[-271   -4  190  134  -52 -104 -123 -385  147  296   66  -89  -19  -31
   15   57  -33  118   93 -179  -17  333   52   99  -75 -110  202 -189
   93  182 -334   35 -249  104 -126  -92 -104] | [32]
[ 179   91  -81 -312 -193  -50  -51   11  -39  -50  -84 -195  108 -216
   75 -165  -36  -87   13  370 -187 -207   86  -68   81   28 -189  137
 -129 -130  318 -172  119 -117    8   27   30] | [49]
[ 224    9  179 -180  251   59   86   62  -46 -160   32  -20   78   52
 -128   30  249 -222  -53  243 -189 -156  167  -27   57 -167  -86   -4
  -93 -111  223  100   92 -201  153  -29  -36] | [37]
[-250  122  -36 -279   13 -200 -261 -144  176   94 -164 -187 -174  -88
  246 -350 -261  167   65   88   21  328  -97   36  230   39  134  144
   36    7  141 -303  -25  200 -299  -45   -5] | [34]
[  90  -49   25 -383  180  -79   25  -33 -173  -19 -189   68  -82    3
  253 -157  149 -174   71  215  -67  -77  121   57   -5  -48  -79  -61
  -99  -43  186    7  112  -87   19 -133  -57] | [49]
[  95  154  138 -215   40 -148 -129  -44  -10  -29 -112 -198  -27  -33
  120 -121  -64   12    6  235 -142  104   77 -120  205 -116   19   80
 -123  -18  166 -211   93 -120  -70  -32 -122] | [37]
[-213  -19   41   21 -180 -154  -94 -345  302  274  -61  125 -166 -162
  122 -116  -93   94  147   -7   95  184  114   71 -202  139  153 -107
   66 -102 -167   43 -259  304 -113  -79   -3] | [46]
[ 160 -181  -11 -315   70   54  133  -22 -128  -98  -53  164   37  -17
   60  -15  247 -257   70  190  -66 -258  137   55 -153  -13 -152 -140
  -58  -80  194  210   42  -55  108  -76   12] | [36]
[-330 -276 -128 -247  -88  -88  -80 -248  116  158  -39  296 -177    2
  264  -79   12   13  250 -180  183  199 -123  157 -137  148  115 -263
  173   47  -60  170 -195  379 -208  -92    3] | [46]
[-192  219 -143 -388  -57 -214 -318 -127  295  -26 -183  -29 -267 -157
  218 -431 -221  191  116  174   11  206 -135   53  194  205   71  262
   83 -211  299 -345   77  300 -232   60   44] | [41]
[ 232   27  161 -195  101  -71    6   80 -127 -133    1    1   46   65
   13  107  193 -152   42  225 -177  -41   94 -137  143 -170  -70  -62
 -129  -87  201    7  173 -243  115  -21 -161] | [47]
[-148 -401 -128 -448  274   68   18  -68 -496 -116   29  119   36  337
  214  167  294 -189  194 -284   23  159 -265  235   75 -224  -78 -440
  114  432   74  195  115  -38 -143 -153 -224] | [34]
[ 174  194   -4 -258  -48  -89  -67    9   18  -34 -138 -242   38 -203
   61 -246  -62  -61  -39  415 -186 -129  150  -51  114   -7 -132  217
 -156 -181  312 -239  126 -126   13   -7   21] | [41]
[-285   18  376  288   11  -58  -69 -334  430  267  148  -54   -3  -88
 -179   40  -40  111    7 -120  -11  284  159   16 -107 -109  313  -89
  113   23 -359  160 -372  137  -65  -54   63] | [39]
[-144  119 -118 -355 -301 -120 -260  -95  320    2 -109 -254  -31 -280
  153 -409 -372  166   29  244  -40   54  -92  -96  202  177   35  276
   19  -95  293 -302  -76  232 -301   94  174] | [34]
[  99  289   71  -77   20 -199 -191  -45  168 -130  -74  -84 -142  -54
  -64 -100  -60  106   46  248  -93  187   39  -87  168  -28   29  169
  -63 -252  236 -272  177    8   -2   42 -165] | [36]
[  -1  119  432   70  -74 -190 -135 -240  235  185   11  -73  -47  -23
   72   68  -64   93   34   63 -114  232  194 -244   83 -134  252  -84
  -74   27 -221   -8 -193  -51  -52  -24 -137] | [34]
[  85 -279 -146 -292 -311  181   64 -178 -268  -86  120 -132  331  -82
  -47  143  118 -163   84  -11 -146 -294  -46   73 -158  -67 -244 -245
   20  297   75  176  -47  -86  -37   17    2] | [32]
[ -95 -364 -227 -213 -259   28   24 -144 -299   78  107   76  155   45
  135  242  143 -127  236 -169   12   29 -165  119  -91  -42 -142 -416
   67  251  -10  175  -38   41  -97  -74 -158] | [46]
[-374  -58   40  -80   16  -93 -198 -301  192  122   43    6 -115   27
   61  -63  -71  157  140 -228   71  378 -150  143   31  -20  206 -123
  196  155 -136   -2 -165  264 -238  -37  -44] | [32]
[-271  -17  108   48 -197  -66 -164 -378  232  163   92  -75    8  -99
  -44   12  -96  164  111 -166   -6  239  -33   65  -89  -20  170 -121
  146  150 -231   31 -233  187 -166    2  -15] | [39]
[ 141   49  270 -377  180 -136  -85    1   54 -168 -163   37 -134   66
  202 -156    6  -46   19  241  -78   31  109 -218  177  -89  106   34
 -116  -59  206  -35   65  -65  -63  -31  -65] | [37]
[ -58 -183  -47 -178 -171  -68   13 -180 -241  271   -3   16   95  -49
  258  112  147 -135  172  -14  -89    8   36   89  -75  -58  -88 -299
  -28  159 -107   86  -54  -87  -15 -125 -127] | [49]
[-344  124 -140  -96 -145  -71 -228 -220  402  182    0 -204  -67 -252
  -15 -341 -251  173   34   58    2  206  -84  171   70  158   84  209
  150 -109   94 -217 -174  335 -242   35  169] | [34]
[-169 -194 -165  -48 -328  -18    3 -269  -18  317   69   38   95 -170
  105   71   59  -67  181  -58  -15   -1   15  172 -210   81  -80 -252
   71   62 -133  120 -187  130  -48  -73  -14] | [36]
[  44  -61  -21 -359  139   67   35   46   79 -108  -51  -24   27  -86
   10 -234   77 -175  -32  261  -86 -193   73   57   38   21  -91  100
  -20 -138  324   48    3   27  -10  -21  165] | [37]
[-251  -96 -433  -28 -638   -7 -164 -268  106  215  185 -119  167 -280
  -61   62 -127  110  219  -95  -18   63 -231  190  -96  202 -157 -110
  178   25   27  -95 -128  284 -165   96    3] | [46]
[  57 -310  -50 -370  -70  164  142 -199 -263  -82  -65  -97  219  -94
   70  -81   93 -211   25   69  -59 -322  106  128 -269  -82 -177 -200
  -33  285   63  224  -87  -68  -58 -118  105] | [39]
[-102   29 -271 -261  110   28  -60  301   83 -101   54 -276  116 -130
 -109 -252  -51 -107  -49  297  -95   23 -162  114  354   -7 -162  278
   16 -247  555 -222  162   11  -92   21  177] | [47]
[-255  -34 -182  -17 -331  -38 -132 -386  -25  355   75 -191  105 -175
   70   16  -50   71  146 -128  -77  150  -64  245 -103   30  -56 -163
  108  200 -184  -85 -165  124 -139  -45  -78] | [34]
[-359  -87 -300  -62 -232  -11 -177 -244  -20  254  190 -108   88  -57
    5   90   30   69  195 -240  -49  266 -282  305   60   27  -61 -174
  222  163  -52  -82  -71  187 -164   13  -93] | [37]
[  32  129 -104 -363 -112 -101 -193   99  105 -157  -40 -175    7 -120
   62 -207 -125   35   40  277 -124   21 -124 -105  312   41  -71  219
  -27 -158  425 -269  161   14 -124   99   26] | [41]
[-338 -210 -213  -54 -352   66 -100 -265   24  242  202 -197  224 -141
  -29   69  -68   40  130 -207  -36  122 -199  203  -32    9  -42 -193
  185  265 -106   38 -226  170 -216    6   49] | [32]
[  -8  181  244  -73   43  -48 -163  -60  435 -192   46 -126  -42  -81
 -216 -158 -131  113  -60  187  -87   97   47 -160  161  -33  160  226
   30 -179  187  -84  -64  101  -84  111   92] | [32]
[  84  149  179  -66  159 -137  -79  128   96  -56   14 -103  -19   14
  -47  -10   48  -45   -7  250 -138  154   63 -134  278 -150   43   99
  -94 -207  224 -128  125 -146   39  -10  -97] | [47]
[-186 -252   70 -130   -4  -74   -1 -159   32  181   52  283  -75   70
  183  122  176  -88  204 -134   54  148  -14   52  -80   -5  109 -325
   91   40 -131  256 -155  131  -49  -94  -70] | [36]
[-273  126  246   99  160 -178 -135 -300  333  345  -23   50 -213  -38
   82 -113    6   92   65  -37    1  361  137  109   -7  -18  268  -37
   78  -94 -235  -13 -224  178  -65 -105  -45] | [37]
[-117  108  138   19 -315 -147 -148 -434  225  341  -41 -109  -26 -231
  126  -86 -132  125   86   42  -86  104  171   -4 -142   61  111  -59
    3   44 -253  -67 -259  120  -95  -29  -35] | [34]
[-224    4 -194  218 -509  -41  -60 -267   21  584  196 -316  284 -344
  -23  123  -30   -5  106    6 -181   73   35  200  -76   23 -134 -123
   36   43 -220  -98 -215  -20  -16  -39   -9] | [49]
[   3  -51 -249  -90 -166   57  -86  -22 -285  -40  284 -130  250   68
 -182  351  258  -86  159 -103 -221   69 -267  172  166 -145 -251 -195
  100  121  150  -61  210 -149   56   82 -250] | [41]
[  41 -140  -63 -288 -158   51  -10  -79 -275 -106  -41 -403  277  -99
   44  -68 -118  -62   -9  117 -114  -81  -26  -11   50 -186 -147  -61
  -89  317  160  -81   36 -171 -173  -69   -3] | [39]

[-169  -19  -16 -102   36 -152  265  -86 -142  -44  186 -323 -113  -41
 -161   -2  174 -146  100  -57 -369  151 -160 -278  -29 -334  195  -38
 -283   40   -8  -53   30  273  186   68   25] | [245]
[  45  -76   85  184 -128  278 -488  308   -9   71 -145  103   63   87
 -155 -238   43 -131 -136   24  288  -49  226  158  314  303 -364   57
   33   53   54 -174  124 -103  -78  -58  423] | [228]
[ 194   36   39 -396 -161 -171  368  -96   51  -98  135 -500  -30  164
  -42  201  -77 -143  152  -47 -518  201 -180 -132 -217 -191   46 -114
 -184 -107  -63  -98   -3  150   72 -208 -111] | [254]
[ 129  -13 -134 -237  -25  -18  102   14  138  199  193 -159 -200  222
 -118  265 -198   86  261  119 -533  143  -95 -154   37  -23  164 -210
  103 -105 -211   54  -98 -148   73 -225  103] | [246]
[ 168 -288   -6 -139 -320 -280   58  273   96  183  157  143   62 -183
   -1  189 -285  186 -179  167  -47  192 -420    0   32   96  104  -52
  183   31 -349  154 -215   16  -84 -114 -128] | [238]
[  37  -27   92  241 -116  306 -458  321  -53   95 -134  117  147  -48
 -131 -274   -5 -128  -86  -17  318 -172  232   90  267  341 -355   50
  -76   98  -26 -160   49  -36  -29  -80  409] | [252]
[ 135  -39  -13   20   11   24 -104  431  140   43 -275    1  345   32
   67 -107 -105  -95 -300   63  147 -114  183  235   -8  266 -580  194
    8   50 -120 -198  -79    6    4 -264  100] | [235]
[-446  272 -260 -114  453 -177  266 -303  396  -54   89   90 -255  713
   74  275  157  262  108 -142  -96  -31  -83 -342 -120 -163  -32 -136
  249 -420  314  -49  223 -145  -68  -40 -145] | [238]
[ 136   17 -104 -278  -14  -27  148  -19  112  148  164 -223 -211  207
 -107  261 -147   36  274   66 -549  145  -94 -147  -15  -55  170 -187
   53  -86 -171   27  -38  -96   82 -215   95] | [246]
[ 197 -209  197 -126 -360  106 -320  145  -84   92   28  108 -240  -69
 -155   32   26  -68    1  -58  176  211 -211  106  224  200  143  -19
  159  130    2   26  292  -48 -180   33  293] | [231]
[-397  235 -269 -155  398 -147  234 -295  370  -67  163   43 -296  713
   26  275  163  276   88  -87 -170    3 -115 -348 -116 -161    4 -191
  235 -437  271  -51  177 -123  -68  -62 -113] | [254]
[-162  296  140  288 -303 -733  154  -68  433 -263 -320  163   66 -449
  190   50 -191  323  162  -32 -196  -25  -13  233    4  129  107 -226
   34 -240   99  -48   76 -106 -261  216   -4] | [246]
[-559  392 -172  113  546 -105  320 -307  219   80  -15  181  -69  393
  119  145   88  119  347 -356  101 -273    5 -496 -111 -153   24  -10
    8 -193  273    8  237  -57   64   47 -129] | [252]
[  -3  318  139   84 -142 -478  106   24  280 -282 -416   64  -34 -466
  166   31  -25  188  135 -119 -201 -122   72  318 -164  231   41 -118
  -26  -79   50 -141  230    8 -191   68  151] | [231]
[ 219    1   13  -92  -42  -57   29  408  170  -49 -274  -55  418    0
  149  -49 -156  -61 -336   20  146 -158   84  228 -201  292 -609  178
  -36    9 -164 -217 -115   90  -30 -345  -47] | [254]
[ 214   21   30 -409 -167 -164  341  -72   50  -97  138 -473  -59  133
  -46  208  -73 -111  133  -25 -523  198 -195 -106 -223 -157   61 -124
 -160  -96  -95  -92  -11  149   59 -217  -89] | [254]
[  55 -254   41   28 -224 -122    7  283 -131  329  165  270   85 -482
  -32   71 -249  105  -17   14  123    3 -406 -170   84  123  258   22
    6  263 -423  235 -183  127   39  -14  -22] | [252]
[  57  -56 -142 -102  -30   55  -47   61   83  271  228  -17 -224  160
 -174  194 -186  125  257  145 -403  101  -87 -193  159   29  204 -224
  127  -63 -231   97 -113 -179   68 -158  191] | [228]
[-298  311  151  435 -254 -692  187 -110  326 -145 -249  268  167 -523
  188   -3 -255  289  280 -133  -18 -131  -63   15   37   76  176 -194
  -65 -165   74   39   27  -74 -192  285  -73] | [245]
[ 103   11 -103 -177   -7   27   97   12   44  223  183 -155 -177  108
 -136  209 -186   32  335   61 -490   77  -76 -210   35  -28  208 -190
    7  -23 -230   65  -84 -101  120 -192  137] | [228]
[-149  -33  -22 -133   29 -182  275  -77 -104  -43  170 -321 -117   -6
 -146   28  165 -134   75  -43 -381  185 -168 -241  -30 -331  177  -27
 -237   23    0  -48   37  248  166   58    9] | [228]
[-243  -10 -146 -165  103 -240  240 -136  136  -94  229 -169 -199  328
  -90  144  171  101  -65   37 -317  201 -219 -244  -37 -279   88 -131
   20 -233   99  -50   29  103   24   14  -82] | [238]
[  -5 -208  -87   52 -119  -54  -85  232   -7  336  209  226  -40 -151
 -122   96 -231  166   43  142  -60   57 -251 -176  188   87  193  -93
  126   86 -341  186 -201  -67   38  -56   84] | [245]
[ 226   39   30 -424 -158 -164  358  -81   60  -87  132 -476  -61  138
  -35  230  -93 -106  164  -36 -542  191 -194 -113 -239 -154   74 -129
 -154  -99 -101  -83   -6  136   64 -233  -96] | [254]
[  48  -60 -130  -43  -52   70  -80   83   56  299  236   40 -191   82
 -178  163 -222  141  268  139 -346   58  -97 -216  176   63  220 -231
  106  -37 -271  121 -146 -176   66 -145  203] | [245]
[-564  380 -210   81  605  -81  299 -295  229   83  -16  192 -119  461
  104  162  127  133  319 -336   95 -260   12 -487 -121 -152    4   -3
   59 -202  284   -1  261  -80   64   27 -110] | [237]
[ 105  234   94  -71  -55 -394  178  140  237 -234 -420  -20   59 -377
  194   60  -23   97   -7 -104 -182 -119   51  333 -272  224 -112   12
  -34   -7  -35 -168  176   83 -118  -82   69] | [246]
[ 178 -127  152   -4 -341  217 -496  197   79  -23  -59   23  -99  238
 -172 -106   37  -90 -139   45  206  154   83  225  319  292 -257  -54
  165  -72  143 -165  225 -167 -222  -58  389] | [235]
[  82  215   77  -23   56 -216  158  207   70 -113 -383   -3  140 -441
  154  -21  -21   -7   36 -161  -70 -243   83  197 -283  226 -138   95
 -158  138 -132 -149  127  162    4 -126  101] | [245]
[  50 -255    8   22 -190 -141   37  290 -121  325  163  242   88 -437
  -45   76 -257  102  -17   44   71   16 -390 -173   63   90  236   20
   11  244 -431  223 -209  113   55  -33  -36] | [237]
[ 133 -106   96   82 -240  185 -460  301  108  -18 -146   38   66  198
 -121 -173   13  -92 -240   86  235   60  180  262  286  311 -434   22
  118  -59   92 -207  115 -135 -164 -103  351] | [235]
[ 141   11   43 -368 -136 -212  383  -85   16 -110  113 -492  -40   94
  -49  173  -16 -165  115  -53 -511  229 -189 -117 -198 -240   73  -68
 -205  -56  -46  -96   21  196   92 -147 -105] | [238]
[ -20  -36   18 -256 -156 -283  319 -107   38 -184  199 -410  -51  131
  -82   98   80  -73  -42    3 -398  257 -250 -160 -123 -285   61 -108
 -182 -151   33 -104  -16  234   39  -32 -130] | [254]
[  87  119   14    2  151  -87  157  347   13   44 -348   12  332 -343
  156  -61 -104  -94  -67 -130   64 -296  107  113 -260  220 -329  223
 -184  218 -231 -132  -26  176  110 -229   24] | [245]
[ 191 -173  199  -94 -339  189 -382  138 -115   95   24  112 -264  -67
 -187   -4   43  -82   54  -76  188  157 -153   90  240  238  142  -40
  132  139    6    9  315  -60 -170   26  367] | [228]
[ 207 -215  193 -154 -344   79 -250  148 -102  114   38   92 -215 -110
 -138   59   -4  -76   20  -68  147  204 -244   75  179  175  172   -2
  134  161  -46   49  263  -18 -148   15  244] | [231]
[ 182  -85   94   28 -253  153 -353  313  134  -49 -135  -31  200  233
  -64 -155  -59 -105 -281   74  240   16  149  226  167  307 -538   36
   59  -92   47 -232   25  -82 -150 -195  221] | [254]
[ 251 -133  193  -84 -441  185 -456  161   82  -65  -15   -1  -97  232
 -150  -59   -7  -67 -137   22  218  169  -18  211  246  312 -220  -95
  161 -103  121 -150  220 -137 -272  -88  314] | [254]
[-189  296  141  287 -318 -820  280 -108  480 -238 -292  150  183 -386
  247   95 -291  316  175  -58 -165   -9  -76  155  -25   60   70 -206
   26 -279  102  -12    9 -113 -254  204 -165] | [235]
[-150  366  200  326 -270 -564   83  -70  254 -245 -316  216   27 -692
  170  -31 -129  290  273 -168  -89 -214   -8  156  -55  235  227 -232
 -124  -95   30  -38  137   18 -215  225  122] | [252]
[ -15   17   40 -181  -18 -139  337  -60 -149  -19  111 -404  -27 -107
 -109   39   57 -222  194 -107 -418  118 -136 -232 -119 -283  160   -8
 -339   99  -78  -57   21  273  206  -28  -10] | [245]
[ 182 -114  -95 -209 -217  -52   -6   81  190  167  252  -54 -115  238
 -102  246 -276  178   84  187 -342  175 -210 -112   73   78   85 -253
  184 -179 -233   67 -182 -164  -52 -235   28] | [254]

[ 182 -178  -92  179  266 -126   40 -334 -458 -248  113 -260   80   18
 -254  288   77  -37   89 -180   64 -422  144  -56 -214  297   68   21
  422   84   73  203  134  404 -220   52  247] | <53>
[ 383  273   94 -121  235 -417  162 -191  -86 -130   94   96  392  178
  -80   37  -14 -443 -232  318  237  155  163 -146  -22 -158  431  -85
 -168 -109  181 -154  -59  123 -243  259 -143] | <46>
[ 290  185  363  146  219 -251   44  -85 -372  197  344   15  118  -22
   37  200   12 -226   47  285    6 -338  172  165 -177  232   85   63
   87 -290   13  322 -178  483 -327  258  127] | <50>
[   8  131  -22   -4 -121  -27    4  175  -57  333   37   45  134 -151
  -34  -37  -37   29   21  173  127   88   16   49   17  -74   -5 -113
  -79    6 -235  232 -184 -177  -27    7  -54] | <53>
[-285  -85 -363 -119  -59  162  -15  104  255   60 -142  -39  -37  172
   25 -237   88  207 -102 -201    1   77 -121 -201  160  -61  -24 -138
   32  259 -100   69 -111 -330   34 -177  -29] | <45>
[  -2  192   74   26 -122 -175  201  150   95  -34  -52  185   57  235
  -79   -7   21   57 -187 -130  257  179  -45 -225  290 -206  247  -96
 -260  -26  -95   16  -92 -300  -57  -18 -128] | <50>
[ -90   15 -353   38 -146  -23   64  155  150   21 -144   -4   22  109
 -247  -64   35  371  -94 -351  282  204  -11 -273  290 -207   60 -280
  -79  360 -124   -8  -83 -515  112 -124 -106] | <45>
[  -9  -76 -218  -24  -13  -89  -22  -73  -18  -36   16  -52  150   80
  -85   39   -3    9  -88  -51  156   12   35 -177   19  -55  110 -157
   96  172  -15   -4  -51  -90  -45   94   14] | <53>
[-226 -307 -554 -333  -60  129 -125 -239  215 -207 -205 -220  389  -59
   29 -225  -60 -343 -276  161  169  305 -123 -279 -129 -258  203 -166
  159  378  -11 -310   97 -283   69  -44  -65] | <30>
[ 487 -103  -49  245  393 -324  179 -430 -636 -339  255 -200  337 -162
 -499  387  159 -266  241   13  201 -370  398  -18 -316  278   81   -9
  450   28  115   10  219  615 -279  328  176] | <30>
[ -46  210   74  140  150  123  315  159   49   10  -72   10   74  -56
  -89 -202  323  -93  -20  -25   54   67  -25   39  159   23   32  125
 -144  -49 -145   22  -25  -42  -91 -199  -93] | <42>
[ 430  298  410  197  244 -456  216  -85 -354  -20  313  154  130  190
 -129  288   59 -178   -6  104  152 -251  243   -4    9  132  244   18
  -54 -311  108  175 -119  413 -344  334   42] | <45>
[ 186  176  -49  213  187 -123  120  134 -157  226  168   49    5   31
 -224   72  224  250  196 -120   16 -200  228   52  104  189 -126 -108
   54   30  -45  232 -195  131 -122  149   24] | <46>
[ -21   23   49   46   71   35  134   43 -193   93   48   17   25  -34
  -57    3  140  -53  156   42  -76 -208   23   68  -67  195  -67   95
  121 -141 -179  316  -28  181 -170  -35   85] | <30>
[  33  -39   51   60   76   79  -43  -28 -303  235   92 -178  145 -304
   -1   69   11 -193   76  230  -24 -223   21  210 -237  181  -51   68
  192  -76 -171  330  -66  235 -119  -16  136] | <52>
[ 316  -57 -470  226  117 -285  154 -105 -243 -166  119  -45  200  -28
 -675  206  170  365  275 -365  368  -24  407 -266   77    1  -74 -367
  262  436   -2 -108   65  -76  -12  256  -19] | <50>
[ 131   45   74   31   20 -118  -30  -49 -261  140   60  -86  184 -109
  -24  162  -86 -170  -74  173  114 -100   23   63 -115   34  150  -24
   45  -71  -79  234  -84  104 -113   67   66] | <30>
[-110  144   90   76 -253 -111    3  285  121  232   -5  177  -44  215
   85   84  -59  224 -211 -146  173   78 -106 -131  327 -156  157 -144
 -261  -35 -135  169 -268 -327   27   59  -52] | <53>
[ 198  277   51   19  184 -171  273   87  -32   90  131  183  176   45
 -166 -121  220 -112  116  157   75   48  195  -18   68   10   23  -38
 -101 -106  -63   41 -109   86 -199  140 -128] | <46>
[ -88   -3 -113  -29  -34  113   44  224  -74  300  -30   34   15 -113
  -68  -44  110   64  159   15 -102 -122    5  101   18  125 -159  -18
   58  -50 -237  343 -133   -6  -21  -26   32] | <33>
[ 157   78  -55  185  159  -98   72  -10 -184   73  108 -101   74  -38
 -206   90  112  108   30 -109  139 -143  144   -6   28   96   16  -99
   90  114  -14  136  -94   71 -100   40   45] | <46>
[ 220  109  101  -62  193 -168   77 -232 -130  -52  159 -104  421 -177
  -14  -62  -17 -554 -181  453  238  108  106   -6 -212 -112  269  -16
   12  -31   43 -145  -10  173 -211  137  -64] | <45>
[ -20  121   78 -177  -72 -110  137   86   35   -6 -142  148  146  177
   58  -21  -33 -253 -209  107   71  119 -121 -111  114 -137  291   29
 -211 -191  -87  114  -52 -120  -89  -20  -86] | <52>
[ -67 -210 -469 -114    2   54   20 -166   22 -173 -101 -171  318 -142
 -220 -115   59 -139  -31   20  213  182   42 -207  -91 -137   58 -167
  202  350  -82 -198  117 -185   30  -11  -46] | <30>
[  75 -178 -477 -110   35  -81  -85  -33 -109   50  -69  -91  179   -3
 -261  115    5   84   62 -118   54  -70  129 -126  -24   29   -8 -245
  213  250   -4   89  -43  -45   45  163   42] | <33>
[  -4 -165  -50  245  193   97  109 -147 -306 -102  149 -224   46 -185
 -205   76  218  -17  186 -121   36 -340  110   42 -163  279 -134   73
  378   86 -102  157   91  313 -160  -33  191] | <53>
[ -36   28 -184 -301    9   -9   28   40   -8  160 -104   88  168   59
   34 -133   -3 -197   38  244 -119   34  -31  -19  -90   12   43  -17
   16  -93 -136  247  -76  -16 -110    2  -37] | <52>
[ 206  189  -44    8  117 -188  189   20 -154   72   71   86  131   35
 -240  -17   85   20  126   48  120   -4  168  -56    8   20   37  -92
   -1   -6  -92  176  -59    9 -170   41  -61] | <45>
[  21   18  -97  229  197  -29  208  -65  -44 -318 -141 -148   24  209
 -201   95  240   70 -205 -424  165  -78  -26 -183  230   43  236   22
   -4  151  102  -81   72  -26  -47 -137   31] | <42>
[ -30  134  200   81   63   36  124  122  -82  244  196   72   46 -101
   62 -107  147 -113  111  207  -37 -137   45  126  -45  134  -96   79
   21 -181 -191  246 -157  170 -197   37   26] | <50>
[ 128  175  -51  126  183 -165  151   72   20    5   53   93   83  237
 -103   46  233   64  -56 -131   53  -53  122  -96  215   54  110  -73
  -86    5   90  -17 -154   64 -105  185  -42] | <42>
[-121  129  220  356  -25  141   62  347 -109  441  208   12 -229 -116
    9   22  193  368  161 -175  -41 -315   17  198  157  244 -267   23
   22  -79 -263  454 -288   54  -73  -65  119] | <45>
[  57  186  -21   29  163 -155  182   85  135  -36   27  168   81  341
   -9  -44  237  -26 -115  -79   14    8   64 -147  247    6  156  -40
 -150  -59   98  -69 -156   36 -129  178  -80] | <42>
[ -75 -224 -427   18 -109  -25 -170 -115  -35  -81 -129 -252  113   43
 -152  144 -123  207 -217 -287  269   36  -54 -253   57 -122  165 -267
  158  427    0    0  -15 -312  108  -54   70] | <53>
[-301 -188 -568 -326 -188  162 -158  144  308  211 -188   15  151   44
   59 -238   -5   62  -64   36  -40  211  -98 -175   73 -155  -62 -241
   44  275 -149    9 -155 -386  142   23  -79] | <52>
[  78  126  -47   -5   32 -155  180   95  -72   85   88  202   61  151
 -151   -7  139   77  174   -3   18  -56  135  -88   74   65  -32  -69
    7  -80 -124  190  -96   34 -161  142  -33] | <53>
[-127  -73 -274   60  -54  208  -33  321 -137  465  -28  -32 -121 -190
 -169   -2  141  385  336 -168 -178 -260   49  167   31  251 -377  -91
  189   82 -309  527 -190  -39   54  -73  108] | <33>
[-113  -51   66  111   66  205   56  -56  -92   57   82 -246  168 -355
   19 -147   93 -264  -71  184  140  -31  -53  100 -153   23   -3   80
  130   70 -178   39    5   55  -91 -177   49] | <50>
[ -55  -97 -231   72  -54  -59 -150  -35   51   16  -10 -179   71  100
  -31   99  -80  169 -292 -226  249   13  -40 -202  136 -119  182 -244
   40  322   59  -29 -143 -245   59   22   41] | <45>
[ -67  264  369  -43  -67  -45   44  159  119  255   73   98  105   44
  316 -126  -65 -292 -337  319  105  116 -159   46   98 -151  263   54
 -315 -241  -97  123 -258  -92 -138  -29  -84] | <45>
[  11  -72  -77   -1  133  104  107   38 -213  116   27  -75  122 -223
 -142  -20  170 -176  193   99  -92 -209   76  134 -140  205 -130   68
  201  -73 -164  243    4  240 -104    4   80] | <33>
